[-519   56   40  307  -54 -102   97  124  463  234  -52  -27  -40 -175
 -126  180  -71  -46   83 -140  237    1 -147  170   13  372 -318 -180
  -42   84  -61  262  233   12  218   23 -112] -> tepes
[-314  -92   39  -69  -17 -109  370   36  770   13    1  -30  228 -134
 -318  -20 -146 -185   56  -31  -39  122  -30 -148   34  218 -202 -161
  117 -140  195  445  253  -64  301 -117  130] -> tepes
[-483   72  146  296  -66 -112   19  151  664  411  -45  115  110  -64
 -172  236 -114   -7  218 -322  -17 -112  -48   63  201  397 -435  -93
  103   33  104  463  152 -167  226 -268  -14] -> retef
[-447  -37  173  315   -2  -43   22   80  558  230 -152  108  -14  -46
 -137  327 -115   -4  200 -149   71   32 -163  128  131  382 -306  -72
   -3   44  -56  268   76 -145  212 -133  -87] -> ren
[-552   31   -6  412   33 -156   33   52  375  229   10  109  -44 -126
 -146  301   77  -14  112 -159  354  -80 -266  161  233  455 -298 -120
   -5  129  -29  290  129 -128  263  -39  -30] -> kar
[-251   -8  -72   51   31 -195  323   33  463  107    7  -95  226 -263
 -262 -177  122 -173  -67   -8  110   56  107  -83 -113  159 -194 -235
 -128   31  156  305  299  -36  276    3   79] -> bot
[-271  -72 -145   50   27 -188  237    6  152  211   -3  -25   97 -291
 -264 -173   32 -228  -83   -7   65  161 -150    9 -329  129 -176 -259
 -231   91   66  201  287   68  112  227   36] -> bot
[-422   55  -35  384  -58  -59   57    9  512  309  -35   42  -62 -160
 -225  141 -150   15  135 -192  100    5 -236  209 -154  315 -279 -261
 -114  133  -78  237  259  268   86   62 -124] -> retef
[ -51   65 -247 -203   49  -35  248  -67   16  279   48 -117   76  -74
 -412 -161  -78 -156 -158   72  -46  183  -63 -151 -212  197  -73 -156
 -191   70   60   33  290   85  111  207  -42] -> ren
[-226  -48 -144   38  -11  -98  382   -5  367  243   95  -94  174 -335
 -240 -268    5 -231 -147   -7    8  132   26  -44 -142  238   -7 -256
    0   -4  225  320  298   32  339  -65  143] -> Loka
[-351   27 -107  106   22 -183  390  -72  639   59  107 -123  226 -172
 -242 -109   20 -230  -56  -29   69   63   67   -6  -70  210  -73 -219
  -93  -21   79  303  359   61  187   76   64] -> Loka
[-253  -75  -87   51   56 -151  367   83  773  227  124    8  307 -215
 -234  -92  -74 -215  -48  -32   22   20   40  -23  134  301  -28 -165
  229  -94  218  515  303 -138  461 -286  239] -> kar
[-220  -20   76  137  -16  -88 -109  197  475  364 -142  118  143   14
 -233  260 -190  -33   79 -157   -4  -70 -177  -34  182  325 -441 -112
  148   20   25  333  151 -238  140 -328  -92] -> bot
[-500   52   36  319    3  -67  -74   72  391  287  -67  117  -19  -49
 -181  344 -103    9  115 -218  228  -28 -334  135  151  386 -383 -134
  -10  104  -56  231  136  -64  135  -37 -121] -> ber
[-530   29   57  373 -101 -213   24  158  385  425 -103   96    7 -192
 -169   92    5  -37  223 -269   75  -58  -87  124 -135  276 -524 -170
 -127   71   30  258  181  -96   62  -11  -40] -> kar
[-256  -23  -77  -13   55  -74  457  -67  513  120   71 -130   99 -210
 -307 -264 -148 -219  -50   48  -90  227 -169   61 -294  321  107 -247
 -227    4    1  264  331  287  188  262   17] -> ren
[-368    4   65  243  -49  -43  151   87  715  333   32  108   24 -142
 -176  132 -201    9  128 -201   91  -53 -114  112  154  352 -316  -71
  184  -45  102  432  163 -102  311 -324   73] -> retef
[-168   78 -137  -98  -39  -20  386  -16  511  211  156 -115   84 -151
 -321 -281 -138 -194  -62   -9  -51   57   48 -126 -120  257   31 -200
  -23  -73  169  203  348  153  300   12  114] -> fab
[-276  -60   11   83   45 -101  379  -53  845   75   39   27  174 -202
 -198  -89  -26 -185  124  -63  -46   84   71  -30  -69  112    7 -128
   47 -177  208  304  185  -17  219 -167  229] -> Loka
[-305 -108  -81   79   51 -188  256   67  616  287   89   26  268 -288
 -274  -91   43 -247  -30 -131  -43   12  -45  -82    2  147 -243 -165
   92  -96  254  516  218 -157  159 -156  197] -> Loka
[-450   -3   61  314  -95 -195   34  163  205  390  -78   88  -22 -195
 -175   54  -51  -44  135 -221   30   40 -175  173 -276  290 -491 -149
 -194  180  -12  262  124   83   33  120 -121] -> retef
[-154 -172  -21  172   -2  -13  413 -160  602 -146   23 -121   53 -282
  -30 -153  -11 -162   15   29  -26  151   52  118 -100   76  101 -127
   54  -73  149  238  213   96  285  -38  125] -> Loka
[-458   26  119  393  -57 -109   20  114  502  364  -86   85   -2  -91
 -206  239 -140  -11  150 -177   67  -33 -136  111   46  417 -384 -171
   19   34   12  377  165 -184  166 -261  -68] -> kar
[-242  -59 -106   99  -10  -95  388  -43  702  120   43  -36  133 -210
 -259 -208 -144 -196   28   -9  -14   99  -64   52 -169  223  -62 -240
   15  -58  119  339  330  156  255  -47   87] -> ber
[-277  -19 -128   -2   23  -17  422 -160  744   89  104 -161  218 -236
 -337 -233  -81 -254  -46   -2  -41  123  -88  -56  -57  191   -4 -317
   24 -185  227  502  324   83  256 -140  196] -> bot
[-316   73 -147   52   35 -104  344  -65  491  118   58 -138  139 -249
 -275 -214   96 -191  -68   23  136   41   53  -38 -145  170  -47 -301
 -179  -40  116  266  280   89  260   50  124] -> tepes
[-170   41  -15  -96   53 -100  239   11  562  295   -5   -5  304  -49
 -357 -220 -126 -179   20  -57 -203    7   78 -199  -10  223  -31 -175
  -43 -120  178  307  286  -98  134 -128  115] -> fab
[-205  -91  -51   23   -4 -104  321   26  501  106   17 -134  185 -242
 -291 -135   -9 -218  -55   65   65   70  -64  -88   -3  214 -123 -257
   86  -59  193  444  291  -38  321 -103  112] -> ren
[-444   50  -46  304  -46  -84   78  170  434  337   70    6   34 -176
 -172   81 -109   -2   45 -159  120  -47 -275  237  -22  392 -236 -176
   -1   71  -80  344  134  223  163   53  -28] -> ber
[-242   18  -74   71  -26  -40  306  -70  665  -17  -35  -73  112 -121
 -219  -97 -112 -137  138  -21   36   63   39 -105  -83  121 -105 -259
  -13 -149  132  236  335   10  185  -57   43] -> Soz
[-172  108 -158   76  -21  -94  229  -25  206  259    6 -118  148 -137
 -300 -231  142 -151  -74   21   40  -60  304 -155  -49  122 -145 -193
 -128   35  201  188  285 -151  291  -47   76] -> ber
[-550   70  200  402  -61 -177 -101  222  714  440 -162  181  115 -160
 -128  138 -115   30  307 -356   71 -222   18  111  131  317 -451 -107
  -11   22   58  366  204 -189   92 -215  -34] -> kar
[-118   29 -266  -44    3 -108  275   66  221  257   17  -44  187 -234
 -308 -254    3 -134 -101   68  -31   52   48 -117 -204   97  -92 -252
  -92    3   89  183  275  123  187  105   63] -> Soz
[-352  -78 -112   82   55 -145  340   79  510  198   85  -70  270 -295
 -234 -252  129 -277  -15  -29   28   57  -30  -20  -30  196 -119 -215
  -24  -68  207  456  216  -29  304   44  192] -> ber
[-309   -7  -62   90  -29 -218  329   55  657  202   -8  -40  222 -244
 -315  -80   -5 -205   32 -122  -40   27   52  -58 -113  203 -254 -150
  -45  -19  193  444  274 -100  214  -50  102] -> bot
[-282 -103  -66   54   21 -115  287   58  415  153   35  -86  166 -259
 -220 -222  -18 -277  -36  -33  -22  147 -173   23 -199  218  -73 -282
 -115   12   95  341  298  114  233  154   71] -> bot
[-325  -98  -48  186   36 -211  330   -5  516  147   26   10  177 -344
 -115  -75  169 -203   21 -115   17   26  163   22  -15   98 -144  -65
   70  -25  277  362  183 -227  261 -139  201] -> Loka
[-487  115  226  339  -29  -73    1   54  760  334 -170  105   58  -25
 -216  358 -184   45  285 -304   73  -67 -103   79  194  386 -443 -122
  -13   28   13  354  235 -298  150 -261 -113] -> ren
[-258    9  -16  128  -65  -18    1   88  211  325   38  -66  -35  -97
 -245  109 -217  -32  -18 -137   86   38 -402  130  -85  318 -359 -138
  -15   74  -43  288  173  111   24   70 -130] -> ren
[-543  112  -45  377  -55 -143   73  120  433  281   30  -12  -78 -169
  -98  112   32  -25  123 -221  299  -64 -193  246  -49  359 -374 -182
  -88  108  -80  241  178  125  168   43  -81] -> fab
[-510   26   53  431   39 -164  -34  139  426  378  -42  114   82 -153
 -113  259   94  -46  116 -223  176 -111 -135  178  203  347 -382 -110
   33  124   15  387  119 -197  176 -147  -41] -> retef
[-222  -43 -107  -24   54 -127  333    2  356   73   81  -69  126 -193
 -179 -183  -12 -251  -68    8   57  154 -132  -29 -184  177   -5 -235
  -81  -21  101  291  268   64  208  111   79] -> ren
[-387   94  125  260  -46  -31   55   88  770  359 -115  115  -32  -74
 -195  210 -258   38  281 -218   87   -8 -203   78   51  340 -402 -242
   49  -37   18  409  242  -45  191 -306  -65] -> ber
[-444  135  169  454  -93  -78   43   55  899  344 -104  126   21  -74
 -156  185 -209   37  328 -249   17 -173   60  103  106  324 -368 -170
   41  -42   48  401  228 -105  154 -384  -31] -> fab
[-295 -123  -26   72   26  -88  334  -83  549  121  -28    8  167 -260
 -298 -167  -10 -191   67   -3  -94  142  -63  -19 -196   84  -82 -191
  -87  -85  172  331  181   50  141   57  161] -> tepes
[-328  -37   78    3   43  -58  321   14  739  201   -6  -34  264 -184
 -338 -149 -119 -227   61  -42 -157   82  -27 -106  -10  259  -45 -274
  -10 -147  193  474  282  -88  278 -152  166] -> Soz
[-326 -210   83  227   68 -253  -90  303  108  525  -81  179  128 -207
 -111  179  -22 -151  -10 -189  -13   45 -301  106   61  377 -480  -30
   95  163   46  443   43 -283  135 -171  -32] -> Soz
[-380   59   80  342  -47 -114   50   80  724  315  -38   99   25  -78
 -223  292 -187  -22  190 -203  128  -86 -193  107  197  404 -421 -129
  133   -5   24  411  198 -198  145 -363  -43] -> ber
[-534   80   25  277  -29 -111   37  148  435  303    1   35  -45 -201
 -109  169  -34  -51   78 -184  239  -63 -234  199   82  354 -380 -163
   35   51  -11  350  147  -12  171  -91  -54] -> ber
[-454  109  -50  322  -49  -63   98   34  443  262   45  -25  -77 -110
 -190  185  -80   52   74 -149  245  -90 -188  176  104  420 -285 -148
   36   75  -28  292  212   72  249  -57  -57] -> bot
[-185   81 -105  -95   11  -50  384   23  524  113  -15  -99  125  -54
 -313 -175 -160 -162   21    9  -15  206  -53 -104 -217  296  -29 -244
 -199  -14   14  122  339  163  266  160  -44] -> tepes
[-218    5  -50  100   12  -97  338   25  651  137   57  -47  174 -203
 -226 -115    0 -171   68  -65  -51    1  122  -33  -37  167  -19  -78
   86 -141  222  287  188 -126  210 -177  174] -> Soz
[-306  -49 -106  217   32  -55  389 -104  689  -21   51  -54   44 -277
 -165  -68   91 -147   90  -14   48   90   70   76  -97   78    3 -151
   28  -65  165  245  198  145  251  -15  139] -> Loka
[-522  109   84  299   49  -63   58  114  655  259  -26   76   60  -48
 -124  280  -43  -23  158 -209  186  -35 -130  105  199  392 -295 -176
    6   14  -36  301  198 -153  228 -149  -82] -> Loka
[-430   14   70  225    9  -73   63  117  426  318  -81   84    3 -125
 -205  180 -120  -60   84 -164  108   81 -306  121   35  422 -395 -153
  -87   72  -31  326  105  -97  207  -97  -85] -> ber
[-249 -125  -72    1   36 -114  356    6  517  177   19  -48  210 -230
 -309 -134  -43 -245  -59    0  -44  149 -153  -60  -71  258  -77 -192
  -18  -29  152  430  278  -33  287   56  100] -> bot
[-346  -70  -73   91   53 -155  292  -26  478  258   -3   11  186 -226
 -355  -52    4 -196   23  -20  -59   94 -145  -18 -139  198 -140 -209
  -99   -8  101  379  248    2  142  127   92] -> Soz
[-587   58   78  332  -35 -167   33  127  621  384  -34  169   69 -240
 -153   60   27  -70  198 -255  150 -195    0   71  135  256 -449 -190
   58  -45  162  420  161 -208  191 -305  113] -> retef
[-416  -22  105  189  -28 -179   27  228  249  379  -33   69   36 -230
 -158  103  -69  -57   62 -210  153   18 -304  161  -34  370 -461  -84
  -97  152  -10  310  109  -59  164   56  -49] -> ren
[-163  -57  -26   40   24  -69  298  -61  542  161   16  -19  235 -174
 -246 -183   24 -168   -8  -27 -122   29  229 -144  -32   59  -49 -175
   30  -79  247  300  273 -135  260 -163  173] -> ren
[-450   52  129  343  -47 -122    1  118  781  407 -156  174   75  -86
 -192  240 -162   -4  306 -225   45 -105  -80   34  160  297 -440 -156
   98  -49   67  430  230 -193  115 -308  -44] -> kar
[-400  -94  -96  276  -10 -109   52  130   80  387  -39   68  -76 -314
 -130  105  -11  -29  -53  -81  195   72 -402  256  -95  350 -357 -175
  -47  201  -77  275  125  134  184  149 -114] -> retef
[ -26  -65 -112  -35    9  -39  212    8  259  175   31   34  135 -205
 -160 -290    3 -172   -4   28  -37   71  117 -114 -106  -51  -98 -105
   14  -91  230  159  139  -46  182 -128  188] -> ber
[-610   46   20  485  -98 -117  -28  139  478  476 -158  114   16 -232
 -163  176   32   13  244 -262   86 -137    5  137   32  270 -463 -172
   27   14   85  353  170 -202  113 -157  -43] -> kar
[ -63  161 -208  -19  -51   -8  311   -4  583  237  193 -131   55  -95
 -235 -269 -134 -159  -19  -20  128  -59   94 -126   41  231    4 -245
  104 -133  166  203  395   93  320 -250  141] -> retef
[-476   51   46  287  -66  -63   48  109  403  344 -105   80  -48 -137
 -202  175 -155    0  136 -151   85   47 -308  182  -99  333 -372 -205
  -88   98  -99  257  206  107   86   82 -169] -> bot
[  -6  -15  -73  -79  -14   -1  325  -22  672   78   56    7  185 -189
 -286 -255 -125 -110  -22   64  -96  -29  206 -220   87   65   11 -170
  151 -187  265  305  244  -40  331 -349  241] -> kar
[-312 -101  127  303   52 -119  -46  239  574  444  -88  190  166  -91
 -104  301 -168  -30  119 -184   57  -11 -235   68  246  400 -327 -117
  188   50    7  451  149 -222  268 -308  -13] -> tepes
[-284 -114   23   10   72 -232  287   45  521  124  -11  -34  210 -184
 -255  -41   15 -257   30 -139  -59  181  -29  -58 -119  144 -285 -159
  -73   24  147  330  299 -155  176  -13   97] -> tepes
[-362    4 -124   -7   34 -152  363   65  649   57   91  -51  278 -216
 -241 -156    9 -229  -70  -16  155   40   35  -73   17  217  -45 -195
   55  -69  159  352  303   26  299   13  110] -> tepes
[-372   35  -74   -2   10  -45  413 -132  740   75   43  -86  191 -148
 -389 -155  -74 -169  -13   -8 -108   85   77  -87 -151  218  -49 -296
 -129  -62  129  381  326  172  282   62   77] -> Soz
